Small tables with named rows and columns. After each table, cells are looked up by row and column.

pim =
|  | kuboden | buzepi | vup | zezo | tomiza | makeg | tak | med | dapa |
|---|---|---|---|---|---|---|---|---|---|
| vuno | 76 | 191 | 125 | 38 | 73 | 134 | 104 | 74 | 48 |
| dilim | 136 | 76 | 109 | 147 | 141 | 103 | 118 | 137 | 142 |
| penano | 70 | 210 | 126 | 21 | 63 | 138 | 102 | 67 | 34 |
| tuk | 142 | 82 | 129 | 136 | 147 | 123 | 98 | 143 | 130 |
| zud | 123 | 129 | 136 | 87 | 122 | 137 | 91 | 122 | 88 |

penano, tak => 102
dilim, med => 137
zud, tomiza => 122
zud, dapa => 88
tuk, med => 143
zud, buzepi => 129
vuno, zezo => 38
tuk, kuboden => 142

Table kobufos
       romete    lur
ven       733  -1979
bip     -2202  -5439
fote     5501  -2782
fimun     464   7952
lek       579   1156
pero     2547  -5262
zokim   -5887   1672
bod      2018   -426
fegu     -637   5370

What is the lur of ven in kobufos? -1979
What is the romete of bip in kobufos? -2202
What is the romete of fote in kobufos? 5501
What is the romete of fimun in kobufos? 464
What is the lur of fote in kobufos? -2782
What is the lur of zokim in kobufos? 1672
What is the lur of bod in kobufos? -426
What is the romete of zokim in kobufos? -5887
What is the lur of fimun in kobufos? 7952
What is the lur of bip in kobufos? -5439
What is the romete of fegu in kobufos? -637
What is the romete of ven in kobufos? 733
What is the lur of lek in kobufos? 1156
What is the romete of lek in kobufos? 579
What is the lur of fegu in kobufos? 5370
What is the romete of pero in kobufos? 2547
What is the lur of pero in kobufos? -5262
What is the romete of bod in kobufos? 2018
Row with the largest lur: fimun

mugev:
,lumop,sosamem
bovig,29,33
luk,20,49
literub,199,165
gaz,19,43
gozuk,23,46
kovuvi,17,47
zibu,228,189
gufa,229,206
livobil,14,35
sok,25,37
naba,19,43
dap,18,40
dipim,228,173
kego,19,43

lumop of naba: 19
sosamem of gozuk: 46
lumop of gaz: 19
sosamem of zibu: 189
lumop of sok: 25
lumop of gozuk: 23
sosamem of naba: 43
lumop of bovig: 29
lumop of luk: 20
sosamem of gaz: 43

tav =
|  | dif | siku | nosu |
|---|---|---|---|
| fikup | 3.131 | 6.125 | 4.781 |
| vup | 8.475 | 6.941 | 5.211 |
| biv | 2.355 | 8.550 | 6.073 |
| kosere | 7.453 | 6.638 | 5.778 |
| tesi | 6.147 | 6.624 | 4.548 |
| tanod | 7.769 | 7.335 | 6.950 |
| zuzopu | 4.163 | 7.645 | 7.011 |
| dagiz | 7.135 | 4.102 | 5.168 |
| topekeb | 5.649 | 6.098 | 7.567 |
| samor | 5.922 | 5.861 | 7.814 |
| sekibun | 3.802 | 4.509 | 6.849 |
| fubar | 6.764 | 7.485 | 4.677 |
| tol | 5.505 | 7.688 | 6.914 |
| rolivo | 5.557 | 5.071 | 8.190 |

tesi, nosu: 4.548
vup, dif: 8.475
biv, siku: 8.550
vup, siku: 6.941
tesi, siku: 6.624
tol, siku: 7.688
kosere, nosu: 5.778
zuzopu, nosu: 7.011
tol, dif: 5.505
kosere, siku: 6.638
tanod, nosu: 6.950
tol, nosu: 6.914
biv, nosu: 6.073
Which row has the largest nosu? rolivo

rad:
          nor  nimogad  puvuva  zelelaf  kabunek
nofek    8.45     3.29    5.64     3.80     5.91
sekepum  8.53     3.12    4.85     3.74     7.44
gokupus  7.00     2.63    1.67     6.05     7.76
duli     7.84     2.84    2.41     5.39     8.33
bar      8.57     2.64    4.54     4.17     6.94
ritusu   7.09     2.51    3.80     4.75     7.23
sebupe   5.15     2.61    2.17     6.31     6.39
des      2.57     6.27    7.22     3.14     1.19
tomi     8.84     3.12    5.06     3.93     6.70
miv      2.51     7.16    7.08     3.71     1.43
vut      4.11     2.45    1.73     7.14     6.39
lados    6.76     2.30    2.78     5.58     7.65

puvuva of vut = 1.73
nimogad of gokupus = 2.63
puvuva of tomi = 5.06
nimogad of lados = 2.30
puvuva of sekepum = 4.85
puvuva of duli = 2.41
nor of sekepum = 8.53
kabunek of vut = 6.39
nor of lados = 6.76
zelelaf of des = 3.14
nor of miv = 2.51
kabunek of lados = 7.65

veku:
	gol	vus	lud	pomalo	kogin	vikub	gar	garol
pib	6.780	6.348	1.533	-0.988	5.013	1.200	-6.058	1.994
forubo	6.944	1.603	-2.726	-5.006	-2.689	-4.021	-0.532	0.353
vos	7.763	4.973	4.004	3.953	2.690	-1.816	-1.179	3.293
gud	2.705	7.798	-5.170	0.881	5.101	1.786	-5.861	6.469

garol of gud is 6.469
vus of vos is 4.973
pomalo of gud is 0.881
garol of vos is 3.293
pomalo of forubo is -5.006
vus of gud is 7.798
kogin of vos is 2.690
gol of vos is 7.763
vus of pib is 6.348
Row with the largest garol: gud

zomaz =
,bunu,povopo,subefar,fuf,kir
visola,48,195,190,51,46
zifilo,202,49,50,203,202
mak,101,161,153,87,88
bom,107,157,154,91,94
kulo,50,195,189,49,50
fasu,53,193,188,54,57
balasub,53,197,191,50,50

What is the kir of balasub in zomaz?
50
What is the subefar of bom in zomaz?
154
What is the povopo of balasub in zomaz?
197
What is the fuf of kulo in zomaz?
49
What is the bunu of fasu in zomaz?
53
What is the kir of zifilo in zomaz?
202
What is the subefar of balasub in zomaz?
191
What is the bunu of mak in zomaz?
101
What is the subefar of fasu in zomaz?
188
What is the subefar of zifilo in zomaz?
50
What is the subefar of visola in zomaz?
190
What is the povopo of kulo in zomaz?
195
What is the subefar of kulo in zomaz?
189
What is the povopo of bom in zomaz?
157
What is the fuf of bom in zomaz?
91
Which row has the largest bunu? zifilo

Table pir
,tetizig,mikag,vol,nek,bet,sebelol,bozinu,zipovem
lof,5980,4428,4427,4392,5858,5828,4426,4441
gozep,7112,6952,6942,6911,6814,6743,6947,6932
gomeno,6007,4499,4494,4457,5870,5836,4500,4506
kuz,7546,7867,7853,7820,7186,7087,7859,7838
fakeliv,6961,6628,6619,6587,6683,6619,6624,6611
pefod,8206,9306,9288,9255,7745,7614,9294,9261
kig,5982,4464,4461,4428,5857,5835,4464,4473
zulumu,4347,866,875,838,4468,4514,873,917

zipovem of gozep is 6932
bozinu of fakeliv is 6624
sebelol of zulumu is 4514
bet of gomeno is 5870
vol of kuz is 7853
zipovem of zulumu is 917
nek of lof is 4392
nek of kuz is 7820
zipovem of gomeno is 4506
mikag of gozep is 6952
bozinu of pefod is 9294
nek of zulumu is 838
Which row has the largest bozinu? pefod

